(in the rows, 128 means zero)
Here are made-up nodes, facts about them, and rows of numbers that follow some of those facts. Name the node behind each unnamed row.

How the nodes are related:
mastakel: belongs to class; kludus: refers to; godir: uses
(100) mastakel dodras; (1003) mastakel studrol; (1015) mastakel studrol; (1025) mastakel dodras; (1029) mastakel dodras; (1031) mastakel dodras; (1039) mastakel studrol
(1042) mastakel ziba; (1045) mastakel ziba; (1059) mastakel ziba; (1075) mastakel ziba; (1099) mastakel ziba; (1100) mastakel dodras; (1101) mastakel ziba
(1114) mastakel dodras; (1136) mastakel ziba; (1145) mastakel ziba; (1146) mastakel dodras; (1153) mastakel dodras; (1160) mastakel dodras; (1198) mastakel ziba
(12) mastakel studrol; (1207) mastakel dodras; (1216) mastakel studrol; (122) mastakel dodras; (1221) mastakel ziba; (1226) mastakel ziba; (123) mastakel dodras
(1234) mastakel ziba; (1242) mastakel ziba; (1248) mastakel dodras; (1260) mastakel studrol; (1268) mastakel dodras; (1273) mastakel ziba; (1291) mastakel studrol
(1297) mastakel dodras; (131) mastakel ziba; (1314) mastakel ziba; (1324) mastakel studrol; (1326) mastakel dodras; (1330) mastakel ziba; (1333) mastakel dodras
(1340) mastakel dodras; (1345) mastakel dodras; (1347) mastakel studrol; (1357) mastakel studrol; (1376) mastakel studrol; (1411) mastakel ziba; (1420) mastakel dodras
(1442) mastakel studrol; (1446) mastakel ziba; (1453) mastakel ziba; (1456) mastakel studrol; (1465) mastakel studrol; (1481) mastakel studrol; (1491) mastakel studrol
(1494) mastakel studrol; (1496) mastakel ziba; (15) mastakel dodras; (1502) mastakel dodras; (1522) mastakel ziba; (1523) mastakel ziba; (1527) mastakel ziba
(1528) mastakel studrol; (1535) mastakel ziba; (1540) mastakel studrol; (1542) mastakel dodras; (1554) mastakel studrol; (1561) mastakel ziba; (1576) mastakel ziba
(1578) mastakel ziba; (1579) mastakel studrol; (1608) mastakel ziba; (1628) mastakel dodras; (166) mastakel studrol; (1664) mastakel ziba; (171) mastakel ziba
(203) mastakel studrol; (204) mastakel studrol; (205) mastakel ziba; (225) mastakel ziba; (229) mastakel studrol; (278) mastakel studrol; (293) mastakel studrol
(294) mastakel studrol; (295) mastakel ziba; (297) mastakel dodras; (311) mastakel ziba; (330) mastakel studrol; (331) mastakel studrol; (340) mastakel studrol
(366) mastakel studrol; (37) mastakel dodras; (378) mastakel ziba; (409) mastakel studrol; (410) mastakel studrol; (414) mastakel studrol; (419) mastakel ziba
(428) mastakel dodras; (431) mastakel studrol; (437) mastakel ziba; (45) mastakel dodras; (451) mastakel ziba; (477) mastakel studrol; (483) mastakel ziba
(509) mastakel studrol; (543) mastakel studrol; (554) mastakel dodras; (561) mastakel ziba; (565) mastakel ziba; (583) mastakel studrol; (596) mastakel studrol
(6) mastakel ziba; (601) mastakel ziba; (608) mastakel ziba; (616) mastakel dodras; (618) mastakel ziba; (629) mastakel studrol; (634) mastakel ziba
(637) mastakel ziba; (640) mastakel dodras; (646) mastakel studrol; (656) mastakel dodras; (657) mastakel studrol; (659) mastakel dodras; (665) mastakel dodras
(673) mastakel dodras; (68) mastakel studrol; (687) mastakel ziba; (7) mastakel ziba; (715) mastakel dodras; (728) mastakel ziba; (732) mastakel dodras
(756) mastakel dodras; (771) mastakel ziba; (785) mastakel dodras; (805) mastakel dodras; (822) mastakel ziba; (828) mastakel dodras; (836) mastakel dodras
(859) mastakel studrol; (863) mastakel ziba; (865) mastakel ziba; (866) mastakel dodras; (871) mastakel ziba; (875) mastakel ziba; (893) mastakel ziba
(914) mastakel ziba; (919) mastakel studrol; (921) mastakel ziba; (941) mastakel dodras; (943) mastakel ziba; (944) mastakel ziba; (955) mastakel ziba
(976) mastakel studrol; (986) mastakel ziba; (991) mastakel studrol; (999) mastakel ziba; (100) kludus (419); (100) kludus (1198); (1015) kludus (311)
(1015) kludus (410); (1059) kludus (863); (1059) kludus (637); (1114) kludus (330); (1145) kludus (822); (1145) kludus (618); (1145) kludus (986)
(122) kludus (1100); (122) kludus (203); (122) kludus (45); (1221) kludus (1146); (1221) kludus (7); (1226) kludus (205); (1226) kludus (1628)
(1226) kludus (451); (1234) kludus (665); (1268) kludus (1291); (1268) kludus (1579); (1268) kludus (123); (1268) kludus (414); (1326) kludus (431)
(1326) kludus (859); (1330) kludus (1042); (1333) kludus (131); (1333) kludus (1273); (1333) kludus (45); (1333) kludus (601); (1333) kludus (451)
(1347) kludus (1042); (1347) kludus (941); (1347) kludus (1260); (1357) kludus (629); (1357) kludus (1456); (1357) kludus (616); (1357) kludus (1578)
(1420) kludus (1340); (1420) kludus (414); (1465) kludus (483); (1481) kludus (715); (1481) kludus (999); (1491) kludus (665); (1491) kludus (601)
(15) kludus (785); (15) kludus (204); (15) kludus (657); (1502) kludus (1039); (1502) kludus (1456); (1502) kludus (771); (1502) kludus (414)
(1522) kludus (437); (1554) kludus (1025); (1554) kludus (366); (1554) kludus (123); (1561) kludus (1535); (1561) kludus (1029); (1561) kludus (543)
(1576) kludus (229); (1576) kludus (1411); (1576) kludus (45); (1608) kludus (561); (1608) kludus (637); (1608) kludus (1031); (1608) kludus (785)
(1608) kludus (871); (166) kludus (561); (166) kludus (1039); (166) kludus (863); (166) kludus (1542); (166) kludus (204); (171) kludus (1453)
(225) kludus (629); (225) kludus (1324); (278) kludus (1376); (278) kludus (1198); (294) kludus (863); (294) kludus (1100); (297) kludus (1207)
(331) kludus (629); (331) kludus (1456); (331) kludus (640); (331) kludus (999); (37) kludus (1075); (37) kludus (637); (409) kludus (1446)
(409) kludus (123); (409) kludus (437); (509) kludus (1442); (554) kludus (1042); (554) kludus (859); (554) kludus (1216); (596) kludus (919)
(596) kludus (131); (596) kludus (1136); (634) kludus (608); (634) kludus (943); (646) kludus (131); (646) kludus (1494); (646) kludus (1273)
(646) kludus (1528); (656) kludus (1136); (659) kludus (45); (659) kludus (437); (673) kludus (637); (687) kludus (863); (687) kludus (616)
(732) kludus (543); (756) kludus (311); (805) kludus (866); (805) kludus (1136); (805) kludus (921); (805) kludus (601); (805) kludus (1528)
(828) kludus (410); (836) kludus (1523); (865) kludus (1340); (865) kludus (229); (865) kludus (991); (865) kludus (1207); (865) kludus (1523)
(865) kludus (1099); (865) kludus (451); (875) kludus (203); (875) kludus (483); (914) kludus (1453); (914) kludus (295); (955) kludus (637)
(955) kludus (1216); (1025) godir (1420); (1059) godir (1160); (1059) godir (1502); (1059) godir (863); (1059) godir (414); (1099) godir (1160)
(1099) godir (601); (12) godir (1542); (122) godir (203); (1221) godir (991); (1221) godir (865); (1221) godir (1540); (123) godir (1145)
(123) godir (1248); (1234) godir (1326); (1234) godir (1345); (1234) godir (483); (1234) godir (618); (1234) godir (943); (1242) godir (1420)
(1330) godir (1535); (1340) godir (1146); (1340) godir (914); (1340) godir (665); (1340) godir (1114); (1376) godir (229); (1453) godir (1003)
(1453) godir (1216); (1456) godir (828); (1481) godir (1100); (1481) godir (1324); (1496) godir (1226); (1496) godir (828); (1528) godir (629)
(1528) godir (1153); (1528) godir (836); (1561) godir (1494); (1579) godir (728); (1579) godir (166); (1579) godir (1357); (204) godir (1003)
(204) godir (1297); (278) godir (1100); (278) godir (955); (294) godir (293); (294) godir (1465); (297) godir (428); (297) godir (1015)
(366) godir (863); (366) godir (871); (378) godir (1291); (378) godir (1347); (477) godir (863); (477) godir (943); (477) godir (1540)
(509) godir (561); (509) godir (1101); (543) godir (171); (543) godir (955); (543) godir (1314); (637) godir (728); (657) godir (561)
(657) godir (805); (687) godir (1494); (687) godir (941); (687) godir (673); (687) godir (15); (7) godir (1608); (7) godir (1291)
(7) godir (410); (715) godir (561); (715) godir (914); (715) godir (1207); (715) godir (1198); (715) godir (45); (771) godir (1324)
(771) godir (1420); (785) godir (1502); (785) godir (1527); (822) godir (1535); (822) godir (410); (859) godir (1042); (859) godir (1465)
(875) godir (1527); (875) godir (944); (875) godir (943); (893) godir (991); (893) godir (409); (893) godir (618); (893) godir (1554)
(893) godir (646); (976) godir (991); (976) godir (1465)

Known rows:
(1015): [132 118 138 127 138 138 162 135 107 124 151 114 125 120 113 105 108 106
 141  87 118 117 147 136 163 124]
(1216): [132  85 115 156 150 149 144 111  97 117 155 110 152 149 106 130 103 105
 138 125 146 129 150 116 141 134]
(203): [126 106  99 147 133 143 124 124 124 139 135 122 122 132  95 117 138 112
 149 117 143 155 146 106 138 143]
(659): [125 129 142 114 131 153 151 140 161 119 138 124  95 127 135 113 154  99
 145  92 104 138 141 153 152 147]
(1268): [127 143 127 107 148 148 152 141 129 115 133 123 102 130 139 127 152  92
 144 102  97 145 112 174 165 134]
(596): [146 129 150 126 142 151 147 159 131 131 145 114  87 118 121  88 130 105
 140  86 120 128 162 143 157 135]
(1347): [144 130 107 126 107 148 165 116  79  90 155 146 128 123 113 121 105 135
 143  84 147 116 163 144 161 133]
(822): [126 124 125 130 155 125 114 110 132 119 132  81 116 134 136 175 144 142
 144 116 125 119 185 127 154 128]
(1221): [171 140 208 104 157 116 119 113 107  94 132 111 129 110 170 140 138 144
 103 103 118 141 143 139 143 110]
(805): [145 121 119  90  88 164 141 166 162 115 140  94 100 113 116  94 123 116
 144  48  72 146 123 151 133 151]
(893): [134 138 212 112 165  95  98 114 125 125 115  70 130 120 169 146 150 151
 123 105 117 153 140 112 149  97]
(1664): [149 108 121 120 141 150 139 114 117 124 147 115 120 119 130 140 132  96
 131 107 120 113 160 145 119 125]
(991): [124  96 171 124 113 125 109 123 145 152 129 158 137 124 101  95 137 107
 101 128 129 162 109  57 136 134]
(1494): [108  99 108 134 120 144 132 134 145 148 140 136 111 134  85 112 125 104
 144 103 130 139 162  94 146 152]
(865): [141 147 183  90 139 138 109 138 139 125 128 161  98  95 139 101 129  88
 107  92  85 131 103 121 140 126]
(1628): [112 110 120 125 120 140 137 121 171 128 137  93 100 128 112 127 148 122
 141 116 128 140 155 131 130 145]
(583): [124 125 118 127 131 122 135 137 119 132 135 100 126 135 116 124 134 132
 149 102 124 144 155 115 155 127]
(999): [120 119  94 137 143 136 118 120 123 134 134 112 135 134 133 163 140 109
 152 130 114 141 143 129 131 122]

Rows to name:
No name comes twice in this set of rows, the named rows included.
[131  93 142 121 134 132  89 109 180 149 132 126 105 119 103 132 133 114
 113 114 129 136 153  81 128 137] : (601)
[143 118 151 120 171 132 137 130  82 104 129  91 141 130 137 147 121 128
 145  95 122  92 164 164 144 118] : (1330)
[120 123 135 120 127 125 110  93 111 132 137 123 159 128 144 150 121 100
 115 129 120 144 107 103 132 116] : (871)
[145 132 146 149 174 136 158 138  93 123 144  97 117 126 142 127 130 142
 153  89 131 124 181 159 171 119] : (278)
[142 122 159 131 156 112  96 118 141 123 110  99  99 110 143 155 167 138
 119 127 124 149 157 120 134 123] : (1099)
[178 112  76  75 113 141 119 147 115 101 148  84 169 104 108 103  97 100
 146  64  54 136 115 134 118 149] : (914)
[123 100 106 148 116 137 144 114 112 141 148 109 133 144  87 123 114 104
 160 104 151 121 162 100 158 131] : (410)
[142 106 163 137 162 109 144 103 106 136 149  57 138 140 143 137 137 125
 119 131 141 143 150 120 142 112] : (859)
[124 116 103 140 168 135 113 100 103 131 121  76 163 147 131 174 148 132
 149 147 139 138 149 131 128 108] : (637)
[ 94  97 154 118 125 125  97 106 110 144 114 134 183 136 129 144 124  92
 121 152 124 137  83  63 112 123] : (863)
[176 109  92 126 138 139 127 126 144  92 131  15 137 123 151 146 155 140
 143 107  80 200 131 162 117 137] : (715)
[125 114 117 122 123 116 111  92 117 136 147 110 143 129 113 152 113 114
 130 118 138 119 147  93 134 128] : (1042)
[173 116 211 117 148 103 134 102 106 102 130  91 119 117 155 127 140 155
  95 120 144 168 127 121 146 103] : (477)
[123 112 133 136 135 125 109 114 124 145 130 135 133 132 118 119 143 100
 116 149 141 177 107  83 140 126] : (414)
[ 96 127 130 154 144 138 141 129 141 122 111  93 115 146 131 156 155 142
 168 116 140 145 165 139 157 131] : (1025)

The same nodes again, as new rows of numbers:
Known rows:
(1160): [ 97 133 150 131 138 129 125 109 135 129 125 124 141 123 117 134 115 123
 106 149 115 155 161 121 126 148 129 113]
(1226): [147 131 124 135 121 135 124 132 149 134 123 143 126 134 120 123 129 127
 128 128 132 133 139 130 123 122 108 127]
(1146): [125 123 127 140 124 132 131 132 134 123 130  63 143 132 138 135 137 119
 137 120 146 145 148 125 142 150 112 127]
(1042): [130 118 134 161 128 119 123 111 110 130 132  62 117 115 134 125 116 141
 132 114 155 116 125 123 129 108 116 119]
(1496): [134 123 124 125 125 123 130 131 119 117 129 160 123 127 128 133 121 137
 128 111 117 117 110 132 120 134 137 140]
(37): [107 134 119 121 120 129 127 146 105 132 103 141 121 123 145 114 127 135
 127 161 131 119 132 133 135 142  92 131]
(100): [128 126 130 132 134 134 129 143 124 132 124 142 128 131 129 122 146 124
 117 134 128 130 141 136 130 123 112 137]
(278): [163 132 128 110 152 140 134 126 121 136 137 157  96 130 130 128 153 125
 133 133 104 102 109 146 128 131 115 140]
(1291): [106 139 123 140 128 115 129 128 159 125 112 104 150 118 119 124 137 124
 130 139 150 133 104 114 114 113 143 125]
(601): [129 131 141 125 126 124 120 114 161 128 130 144 138 128 117 132  95 128
 118 131 117 140 146 126 120 146 132 121]
(687): [153 128 105  97 120 130 133 162 103 122 117 223 120 136 119 121 136 132
 127 122 103 115 147 128 121 119 132 142]
(1025): [128 127 129 121 140 139 130 110 111 121 138 135 109 119 138 137 158 125
 120 128 110 120 104 136 128 139 114 142]
(297): [130 123 128 125 135 133 131 154 109 128 124 173 126 134 134 123 144 129
 119 124 120 120 131 144 129 124 122 148]
(419): [139 126 123 130 123 125 126 120 129 122 129 130 126 126 126 133 125 131
 132 118 128 124 122 126 121 129 130 129]
(646): [121 130 137 118 117 126 121 131 139 149 146 102 130 137 142 109 106 126
 127 134 146 122 136 134 141 103 141 119]
(554): [123 122 141 159 152 129 128 144 108 135 111 112 120 121 133 118 137 137
 122 133 141 117 134 140 130 126  93 135]
(1242): [156 128 123 118 129 135 127 107 124 122 138 146 104 122 130 138 137 131
 131 117 112 115 108 133 122 139 117 135]
(1234): [133 119 143 109 125 122 123 148  90 136 141 198 120 139 132 120  81 143
 117 110 105 112 154 144 135 119 154 135]

Rows to name:
No name comes twice in this set of rows, the named rows included.
[143 124 126 136 130 123 128 122 127 122 129 126 125 122 121 131 126 132
 128 114 129 124 131 125 121 127 124 131] : (311)
[146 132 132 137 145 125 132 138 138 138 123 106 127 128 116 119 141 122
 133 135 142 123 143 130 126 113 113 122] : (1015)
[116 123 135 129 111 123 119 100 113 134 145  91 127 124 130 126  99 131
 124 124 136 138 149 114 136 109 141 104] : (618)
[119 126 138 130 118 127 122 106 118 132 139 119 127 128 124 131  98 130
 121 126 127 138 153 118 132 120 143 109] : (483)
[123 133 135 158 149 117 130 148 143 136 105 106 134 121 117 115 133 133
 134 139 155 119 120 130 118 107 118 129] : (1347)
[108 124 148 140 138 132 124 128 105 143 129 117 126 128 130 118 120 131
 112 139 134 134 165 129 140 115 118 116] : (1326)
[131 129 129 140 138 137 127 134 135 135 120 114 131 124 123 118 156 120
 116 140 142 138 155 130 129 116  96 127] : (828)
[116 125 122 124 122 151 130 151 123 133 122 199 125 144 133 127 150 125
 119 131 115 139 108 142 134 125 132 144] : (122)
[146 124 113 142 110 132 129 127 147 124 127  47 141 136 128 138 116 119
 152 119 153 149 163 116 140 151 104 111] : (561)
[124 126 130 136 137 141 131 143 117 133 120 153 123 133 127 125 153 126
 119 132 125 136 137 133 131 119 118 132] : (1268)
[149 130 131 109 146 129 135 117 117 124 142 139 104 122 133 136 144 127
 134 122 106 104  92 139 126 137 134 139] : (543)
[146 139 127 119 144 134 129  88 150 132 141  82 107 116 125 134 163 116
 133 144 129 125 114 126 125 132 109 118] : (1324)
[133 124 133 131 116 133 120 126 120 143 137 132 122 137 127 120 111 130
 123 127 133 136 158 127 135 105 131 115] : (865)
[151 132 123 127 128 136 124  93 143 127 137 109 107 119 125 136 145 125
 132 128 125 128 119 124 122 135 102 121] : (1314)
[132 130 124 115 140 119 135 135 120 120 132 129 129 126 122 131 138 124
 133 121 121 119 122 125 124 123 151 133] : (1456)

The same nodes again, as new rows of numbers:
Known rows:
(331): [113 144 147 124 121 112 135 149 154 133  85 170 125 134 125 121 145  78
 136 121 112 116  67 124 139 113 157 110  97 106 147 127 117 137 124 113
 131]
(1075): [135 131 123 140 130 129 122 152 145 111 131 139 119 117 116 130 121 160
 135 126 156 155 139 128  96 117 135 131 130 130 155 137 123 128 140 157
 134]
(1268): [134 143 166 110 117 122 149 126 124 110  84 146 129 126 117 117 103 115
 134 129  89 135  92 131 102 112 152 114  90 119 123 119 108 133 144 117
 109]
(1101): [146  94 147 158 100 112  99 172 132 119 169 147 111 144 115 150 102 159
 147 137 142 183 131 132 107 139 155 139 117 124 155 145 112 133 136 116
 158]
(1114): [141 108 178 159  91 114 128 126 123 112 128 141 104 162 113 121  87 111
 145 137  83 166  95 143 120 136 166 140  91 120 127 163  97 142 141  83
 128]
(771): [ 93 144 108 129 168 136 120 138 129 134 129 155 120  71  98 138 147 132
  95 128 166 146 128 166  75 129 118 147  90 116 116  95 124 103 112 172
 144]
(1579): [119 151  87 135 154 112 140 124 137 105 116 152 122  84 121 109 141 151
 142 127 153 142  96 158 104 100 131 120 148  97 135 108 138 144 102 144
 134]
(1234): [132 106  76 120 139 145 194 124 123 134  81 128 146 122  91 163  94 103
  79 124 134 128 115 183 165  75 111 137 124 138 174 133 136 116 129 122
 132]
(6): [136 131 123 130 121 123 118 157 140 118 129 141 123 117 117 138 120 164
 131 123 156 154 129 128  98 109 134 128 117 128 154 126 127 125 134 151
 143]
(1326): [144 125 169 119  82 130 152 123 135 127  38 127 148 152 112 140 100 118
 160 137 104 140 128 157 131  87 126 143 107 158 155 139 120 112 175  95
 117]
(732): [134 142 158 125 117 130 152 125 129 114  89 133 116 133 115 111 107 116
 133 125  90 131  97 143 113 102 144 124  78 125 128 148 117 133 144 120
 112]
(554): [125 138 161 123 142 120 169 111 119 105  43 138 112 128 113  81  97 144
 175 140 108 137 135 150 127 109 158 132  72 154  89 159 123 134 183 117
 135]
(616): [129 148 150 142  90 131 115 138 134 115 104 156 114  98 135 122 133 139
 137 112 114 155  95 137  83 112 126 140 121 100 163 122 124 130 126 134
 121]
(1330): [133 131 118 102 171 121 190 143 123 106  59 145 116 121 119  87  85 168
 153 123 127 121 130 110 144  97 171  83  74 149 102 160 136 146 170 142
 159]
(1481): [ 80 166 126 125 188 123 140 110 141 139  95 154 120 102  89 116 154  68
 104 140 141 108  91 176 104 125 136 140  82 107  91 109 115 115 112 140
 124]
(414): [152 129 137 108  84  86 109 177 166 141  79 120 153  63 130 136 155 144
 153 145 125 153  85 164 119  94 140 144 149 106 178 120 113 111 172 124
 123]
(805): [149 121 154 171  83 125 126 124 132 120 179  91  91 194  92 115  75 117
 127 135  86 161  88 173 142 103 145 154  63 122 135 209 104 141 128  91
 129]
(229): [143 155 142 133 112 102 100 147 161 111 136 126 133 143 114 122 135 152
 175 138 141 147 110 139  95 100 138 128 135 121 145 116 120 134 127 131
 127]

Which node is each row?
No name comes twice in this set of rows, the named rows included.
[127 127 135 127 130 121 120 161 135 127 113 155 124 113 119 129 123 161
 140 120 150 150 124 128 107 109 137 124 100 125 149 129 130 123 136 145
 162] : (311)
[162 122 138  78 150 113 160 139 130  99 130 118 154 147  97 158  76 122
 113 151 105 135 122 107  80 122 164  84 119 140 114  76  92 127 142 139
  87] : (1522)
[161 108 153 122  48 121  96 196 181 144  95 124 145  88 135 180 150 110
 110 124 143 150 111 128 106 112 132 153 163 114 235 139 101  98 186 142
  94] : (863)
[123 153  98 143 148 111 137 135 147 107 118 152 114  91 127 113 140 144
 139 123 149 141  94 150 107 102 134 123 148  92 145 116 138 143 108 142
 132] : (204)
[152 133 146 123  73 109 104 153 166 131  83 129 169 144 115 162 136 137
 187 146 148 146 122 162 122  85 112 150 162 140 195 112 124 108 153 107
 124] : (1540)
[115 159 211 119 104 133 100 138 140 135  91 137 125 152 102 121 131  86
 137 137  96 126 102 133  85 126 141 141  45 135 108 123  92 105 152 128
 107] : (1420)
[147  99  80  92 138 124 188 146 130 137  76 122 152  73 100 162 104 104
  73 132 121 131  98 168 143  89 130 126 135 120 167 115 119 106 151 131
 115] : (875)
[118 153 176 125 110 114 120 162 168 134  91 174 128 148 130 123 151  75
 148 117 108 113  65 105 128 115 161 105  99 104 157 132 111 135 124 117
 124] : (1357)
[158 141 140 135 116 138 154 154 173  88 100 121  99 173 135  95 104 131
 124 111 144 115 141  75 119 111 176  97 124 139 161 189 119 155 185 171
  91] : (1608)
[149 124  93 127 100 118 151 136 125 123  66 113 127  19 125 133 129 161
 106 131 120 164  95 192 107  89 113 164 163  96 173 129 125 116 166 135
 108] : (785)
[143 145 137 135  96 133 140 110 169 127 113 105 162 241  87 155 102  91
 162 139 126 116 115 165 150  66 113 138 117 160 171 138 123 121 115  95
 113] : (646)
[133 127 138 114 137 127 148 150 142 125 116 136 121 144 105 133 105 117
 114 125 123 131 112 125 126 109 152 114  86 135 138 142 116 124 143 136
 130] : (634)
[172 104 157 159  82 102 105 126 115  95 193 117 117 152 104 152  75 154
 153 153  92 202 107 146  76 135 149 144 138 113 135 120  89 144 116  91
 108] : (45)

